Below are the code and all the weights of a small trained network. Each question names an input and a class and asks about switching units off, where a switched-off unit gives its printed mean instead of its output.

import numpy as np


def w(rows, s, z=0):
    codes = np.array(rows[::2]) - 128.0
    scale = np.full(codes.shape[1], s)
    scale[-1] = z or s
    return codes * scale


def f(y):
    return np.maximum(y, 0)


def log_softmax(a):
    a = a - a.max(-1, keepdims=True)
    return a - np.log(np.exp(a).sum(-1, keepdims=True))


def net(x, mask):
    res = np.array(x, float).reshape(1, 5) / 4 @ E
    y = f(res @ A[0][:, :-1].T + A[0][:, -1])
    res = res + np.where(mask, y, B[0][:, -1]) @ B[0][:, :-1]
    return log_softmax(res[-1] @ U[:, :-1].T + U[:, -1])


A, B = {}, {}
E = w([
[133,124,145,123,2,91,148],'x0',
[128,128,127,129,128,128,128],'x1',
[144,84,246,123,148,103,109],'x2',
[127,128,129,129,128,130,129],'x3',
[251,145,114,157,128,129,129],'x4',
],0.0091)
A[0] = w([
[111,122,224,133,114,117,124,17],'neuron 0',
[130,131,131,132,132,127,128,117],'neuron 1',
[102,131,105,129,178,150,131,69],'neuron 2',
[148,131,149,125,79,112,132,31],'neuron 3',
[92,123,110,124,207,138,124,171],'neuron 4',
[128,131,127,129,129,128,129,133],'neuron 5',
[156,120,157,122,43,112,130,3],'neuron 6',
[101,120,143,116,146,125,127,67],'neuron 7',
[146,147,12,128,142,132,129,30],'neuron 8',
[207,135,101,136,101,130,132,21],'neuron 9',
[191,133,109,130,111,125,122,65],'neuron 10',
[140,124,136,131,140,128,126,121],'neuron 11',
[157,123,145,132,165,133,125,124],'neuron 12',
[40,117,160,121,156,123,128,61],'neuron 13',
[96,141,101,133,190,144,126,69],'neuron 14',
[150,121,136,129,158,133,117,139],'neuron 15',
[188,123,107,129,119,127,135,163],'neuron 16',
[188,137,106,133,108,126,134,33],'neuron 17',
[66,136,99,119,75,142,142,155],'neuron 18',
[138,120,141,124,149,137,128,120],'neuron 19',
[169,121,158,134,170,128,128,117],'neuron 20',
[127,138,48,134,127,138,133,189],'neuron 21',
[170,124,155,137,183,134,125,122],'neuron 22',
[127,115,195,119,133,97,112,140],'neuron 23',
[127,142,94,142,128,137,126,176],'neuron 24',
[143,134,158,137,50,123,134,164],'neuron 25',
[196,129,179,133,188,124,123,119],'neuron 26',
[194,124,104,128,118,122,133,168],'neuron 27',
[55,133,73,134,37,125,132,144],'neuron 28',
[75,130,148,126,137,135,133,132],'neuron 29',
[114,118,167,128,115,118,125,34],'neuron 30',
[137,129,83,124,133,143,131,121],'neuron 31',
[73,128,170,131,133,131,121,139],'neuron 32',
[119,120,134,119,136,130,130,100],'neuron 33',
[133,120,170,135,67,135,139,96],'neuron 34',
],0.011,0.0049)
B[0] = w([
[183,105,104,60,132,108,129,183],'neuron 0',
[125,125,127,129,126,129,129,130],'neuron 1',
[159,110,121,84,121,110,127,178],'neuron 2',
[161,148,140,172,136,146,126,160],'neuron 3',
[235,135,128,122,129,129,134,243],'neuron 4',
[130,125,130,129,127,126,129,133],'neuron 5',
[190,164,147,197,149,161,130,189],'neuron 6',
[141,136,135,158,126,137,126,146],'neuron 7',
[188,157,158,208,132,155,122,214],'neuron 8',
[174,105,112,58,134,107,131,182],'neuron 9',
[173,118,122,85,140,118,132,174],'neuron 10',
[110,131,129,134,125,127,128,145],'neuron 11',
[81,133,131,145,122,132,129,178],'neuron 12',
[197,151,141,178,130,146,125,200],'neuron 13',
[169,105,119,80,122,108,129,192],'neuron 14',
[97,135,131,147,118,130,129,173],'neuron 15',
[145,141,140,166,132,143,123,204],'neuron 16',
[156,106,115,76,130,112,131,166],'neuron 17',
[50,111,122,107,120,113,125,221],'neuron 18',
[110,128,131,144,115,127,127,153],'neuron 19',
[68,133,129,150,115,132,127,189],'neuron 20',
[184,112,127,79,138,113,134,236],'neuron 21',
[60,135,132,154,116,133,127,201],'neuron 22',
[193,149,118,155,139,144,130,206],'neuron 23',
[146,116,128,99,125,116,130,189],'neuron 24',
[140,107,106,81,132,116,129,229],'neuron 25',
[29,134,131,161,111,133,127,225],'neuron 26',
[144,144,141,171,134,144,125,213],'neuron 27',
[5,107,129,105,121,112,122,255],'neuron 28',
[180,136,127,131,136,133,132,183],'neuron 29',
[143,108,116,94,121,110,124,145],'neuron 30',
[171,135,138,136,134,134,127,173],'neuron 31',
[190,133,115,118,137,132,137,193],'neuron 32',
[132,134,131,139,127,129,128,135],'neuron 33',
[197,136,124,117,151,132,129,189],'neuron 34',
],0.026,0.0066)
U = w([
[142,87,88,50,132,86,136,217],'0',
[147,179,163,192,142,182,125,132],'1',
[6,119,133,140,92,122,120,3],'2',
],0.015,0.00042)

Each question gives the input, the list of numbers given to net, and the class t.
The units are the neurons (one row each of A and B). Each row of codes is followed by its name. A weight is (code - 128) times the scale printed after its matrix; where a second scale follows, it is the last column's (A, B and U).
mask holds one flag per neuron, in row order. A switched-off neuron (its flag False) gives its mean, the last column of its row in B, instead of its output. The means were averaged over made-up inputs and are rounded, as every weight is.
A unit's drop is (log p(t) with every unit on - log p(t) with that unit switched off) / (log p(t) with every unit on - log p(t) with every unit switched off).
The circuit of an input: a set's keep is (log p(t) with only the set's units on - log p(t) with every unit switched off) / (log p(t) with every unit on - log p(t) with every unit switched off). Starting from the 12 units with the biggest drops (on a tie, the unit counted first), units are removed one at a time, each time the one whose removal leaves the highest keep (on an exact tie, the one counted first), for as long as the keep stays at least 0.8.
circuit, biggest first: the units of the circuit, biggest drop first
k most important neurons: the k neurons with the biggest drops, biggest first
drop when u is switched off: that unit's drop, to one decimal
input [-7,-7,1,-1,4], class 2: 2 most important neurons : [neuron 26; neuron 22]
input [4,5,-3,-6,-8], class 2: circuit, biggest first : [neuron 28]
input [8,-3,7,4,1], class 1: 4 most important neurons : [neuron 6; neuron 3; neuron 23; neuron 21]
input [6,7,-8,4,0], class 2: 3 most important neurons : [neuron 28; neuron 18; neuron 4]
input [0,1,8,0,-8], class 1: 4 most important neurons : [neuron 13; neuron 23; neuron 21; neuron 28]
input [-8,4,4,5,1], class 2: 2 most important neurons : [neuron 26; neuron 22]
input [-2,-6,2,-4,-8], class 1: 3 most important neurons : [neuron 13; neuron 25; neuron 21]
input [7,0,6,1,2], class 1: 2 most important neurons : [neuron 6; neuron 3]
input [1,-1,-1,7,-7], class 2: 2 most important neurons : [neuron 28; neuron 18]
input [-7,-1,8,3,3], class 2: drop when neuron 26 is switched off : 0.2
input [7,4,-2,-1,-2], class 2: drop when neuron 28 is switched off : 0.3
input [-2,-8,4,-1,6], class 2: drop when neuron 9 is switched off : 0.0
input [8,-6,-8,-6,-7], class 2: drop when neuron 28 is switched off : 0.7
input [-4,6,6,-1,1], class 2: most important neuron : [neuron 26]
